Here is a tiny trained network, its code and every weight. The questions are about switching its units off for an input and a class, where a switched-off unit gives its printed mean instead of its output.

import numpy as np


def w(rows, s, z=0):
    codes = np.array(rows[::2]) - 128.0
    scale = np.full(codes.shape[1], s)
    scale[-1] = z or s
    return codes * scale


def norm(h):
    return h / np.sqrt((h * h).mean(-1, keepdims=True) + 1e-5)


def f(y):
    return np.maximum(y, 0)


def log_softmax(a):
    a = a - a.max(-1, keepdims=True)
    return a - np.log(np.exp(a).sum(-1, keepdims=True))


def net(x, mask):
    res = np.array(x, float).reshape(1, 3) / 4 @ E
    u = 0
    for l in range(2):
        y = f(norm(res) @ A[l][:, :-1].T + A[l][:, -1])
        res = res + np.where(mask[u : u + 15], y, B[l][:, -1]) @ B[l][:, :-1]
        u += 15
    return log_softmax(norm(res)[-1] @ U[:, :-1].T + U[:, -1])


A, B = {}, {}
E = w([
[122,127,139,2,201,126,132,143],'x0',
[142,159,117,104,46,137,136,225],'x1',
[7,161,127,25,126,127,137,218],'x2',
],0.0062)
A[0] = w([
[102,130,123,121,124,123,124,147,120],'L0N0',
[99,129,124,106,144,125,128,113,38],'L0N1',
[186,127,124,168,112,127,128,114,108],'L0N2',
[105,128,128,176,110,131,124,129,113],'L0N3',
[130,125,127,122,137,129,132,120,86],'L0N4',
[122,129,131,125,126,128,127,130,115],'L0N5',
[136,127,128,186,114,133,133,115,110],'L0N6',
[114,135,126,117,85,128,121,187,44],'L0N7',
[114,131,131,172,116,124,130,132,197],'L0N8',
[113,131,132,123,126,126,125,136,91],'L0N9',
[106,129,124,169,113,132,137,127,87],'L0N10',
[150,126,127,253,99,126,125,111,41],'L0N11',
[125,130,123,125,129,129,128,129,101],'L0N12',
[127,131,131,121,114,128,125,150,32],'L0N13',
[119,129,126,117,94,128,140,173,2],'L0N14',
],0.038,0.0035)
B[0] = w([
[148,131,132,179,123,117,161,132,160],'L0N0',
[103,121,140,68,144,142,79,135,157],'L0N1',
[181,97,186,192,84,98,146,165,203],'L0N2',
[153,90,106,169,187,136,134,146,169],'L0N3',
[116,114,165,112,118,120,106,137,137],'L0N4',
[131,126,124,133,128,124,136,130,134],'L0N5',
[155,144,96,85,144,123,92,72,188],'L0N6',
[49,173,141,121,102,154,249,142,192],'L0N7',
[134,116,102,191,149,145,76,153,169],'L0N8',
[134,122,128,154,121,118,146,123,144],'L0N9',
[143,81,117,168,175,136,139,137,162],'L0N10',
[203,179,3,59,112,110,42,18,252],'L0N11',
[141,127,131,135,120,128,130,135,131],'L0N12',
[94,158,132,130,110,110,164,120,147],'L0N13',
[76,196,149,111,88,136,203,123,175],'L0N14',
],0.04,0.032)
A[1] = w([
[131,133,126,126,125,129,126,134,96],'L1N0',
[162,119,76,93,75,140,115,124,60],'L1N1',
[168,134,90,99,89,120,111,7,72],'L1N2',
[158,149,75,120,81,128,81,51,69],'L1N3',
[125,114,96,141,89,117,98,120,94],'L1N4',
[211,185,10,57,40,110,65,8,77],'L1N5',
[200,225,77,102,123,119,79,124,55],'L1N6',
[181,201,79,131,95,124,67,66,4],'L1N7',
[190,120,135,159,81,125,92,92,57],'L1N8',
[114,136,109,159,87,134,87,84,97],'L1N9',
[184,131,61,106,74,137,127,51,94],'L1N10',
[172,130,71,173,131,141,177,53,100],'L1N11',
[239,109,100,158,104,116,119,97,69],'L1N12',
[156,127,105,136,109,127,95,110,62],'L1N13',
[159,110,76,96,82,103,80,114,36],'L1N14',
],0.015,0.0037)
B[1] = w([
[124,126,133,133,124,118,126,120,128],'L1N0',
[180,196,111,105,172,141,139,139,158],'L1N1',
[152,129,79,146,79,168,100,70,193],'L1N2',
[145,121,103,130,130,120,129,39,189],'L1N3',
[109,151,134,141,128,161,141,109,146],'L1N4',
[234,177,41,146,137,114,120,42,252],'L1N5',
[114,88,41,87,92,63,106,102,187],'L1N6',
[179,182,89,100,150,159,98,92,194],'L1N7',
[175,191,151,148,88,109,142,127,165],'L1N8',
[155,153,132,127,163,123,138,111,150],'L1N9',
[123,148,103,59,171,33,99,94,191],'L1N10',
[137,66,146,59,88,126,3,164,172],'L1N11',
[101,62,136,152,89,130,139,121,185],'L1N12',
[126,132,109,110,131,122,186,144,155],'L1N13',
[83,172,114,151,103,147,176,112,170],'L1N14',
],0.021,0.028)
U = w([
[212,160,40,122,105,103,96,55,246],'0',
[41,194,138,127,98,151,253,164,173],'1',
[90,100,182,38,157,141,45,155,111],'2',
[190,86,203,184,73,93,128,168,64],'3',
[136,66,93,209,210,158,104,178,3],'4',
],0.014,0.0042)

Each question gives the input, the list of numbers given to net, and the class t.
The units are the neurons (one row each of A and B). Each row of codes is followed by its name. A weight is (code - 128) times the scale printed after its matrix; where a second scale follows, it is the last column's (A, B and U).
mask holds one flag per neuron, layer by layer. A switched-off neuron (its flag False) gives its mean, the last column of its row in B, instead of its output. The means were averaged over made-up inputs and are rounded, as every weight is.
A unit's drop is (log p(t) with every unit on - log p(t) with that unit switched off) / (log p(t) with every unit on - log p(t) with every unit switched off).
unit that matters most: the unit with the biggest drop
k most important neurons: the k neurons with the biggest drops, biggest first
k most important neurons of layer l: the k neurons of layer l with the biggest drops, biggest first
drop when u is switched off: that unit's drop, to one decimal
input [-1,-5,2], class 2: 3 most important neurons => (L0N11 L0N6 L1N5)
input [-1,-7,4], class 2: 3 most important neurons of layer 0 => (L0N11 L0N6 L0N7)
input [6,-6,5], class 2: unit that matters most => L0N11
input [7,4,-5], class 3: 2 most important neurons => (L0N11 L0N6)
input [4,-5,6], class 2: 3 most important neurons of layer 0 => (L0N11 L0N6 L0N1)
input [8,-5,6], class 2: 4 most important neurons of layer 0 => (L0N11 L0N6 L0N7 L0N2)
input [5,-1,0], class 2: 3 most important neurons => (L0N11 L0N6 L1N5)
input [5,2,-4], class 3: 2 most important neurons => (L0N11 L0N7)
input [-4,-3,5], class 4: 4 most important neurons of layer 0 => (L0N11 L0N3 L0N10 L0N8)
input [4,-4,-1], class 2: 4 most important neurons of layer 0 => (L0N11 L0N6 L0N7 L0N2)
input [1,-4,5], class 2: 4 most important neurons of layer 0 => (L0N11 L0N6 L0N1 L0N7)
input [4,-4,6], class 2: 3 most important neurons of layer 0 => (L0N1 L0N11 L0N6)
input [5,-3,2], class 2: 4 most important neurons => (L0N11 L0N6 L1N5 L0N7)
input [-4,7,1], class 1: 2 most important neurons => (L0N7 L0N14)
input [8,6,5], class 1: most important neuron => (L0N11)
input [8,6,1], class 1: drop when L0N11 is switched off => 0.5
input [3,-2,3], class 2: drop when L0N7 is switched off => 0.5
input [2,8,3], class 1: drop when L1N1 is switched off => 0.0
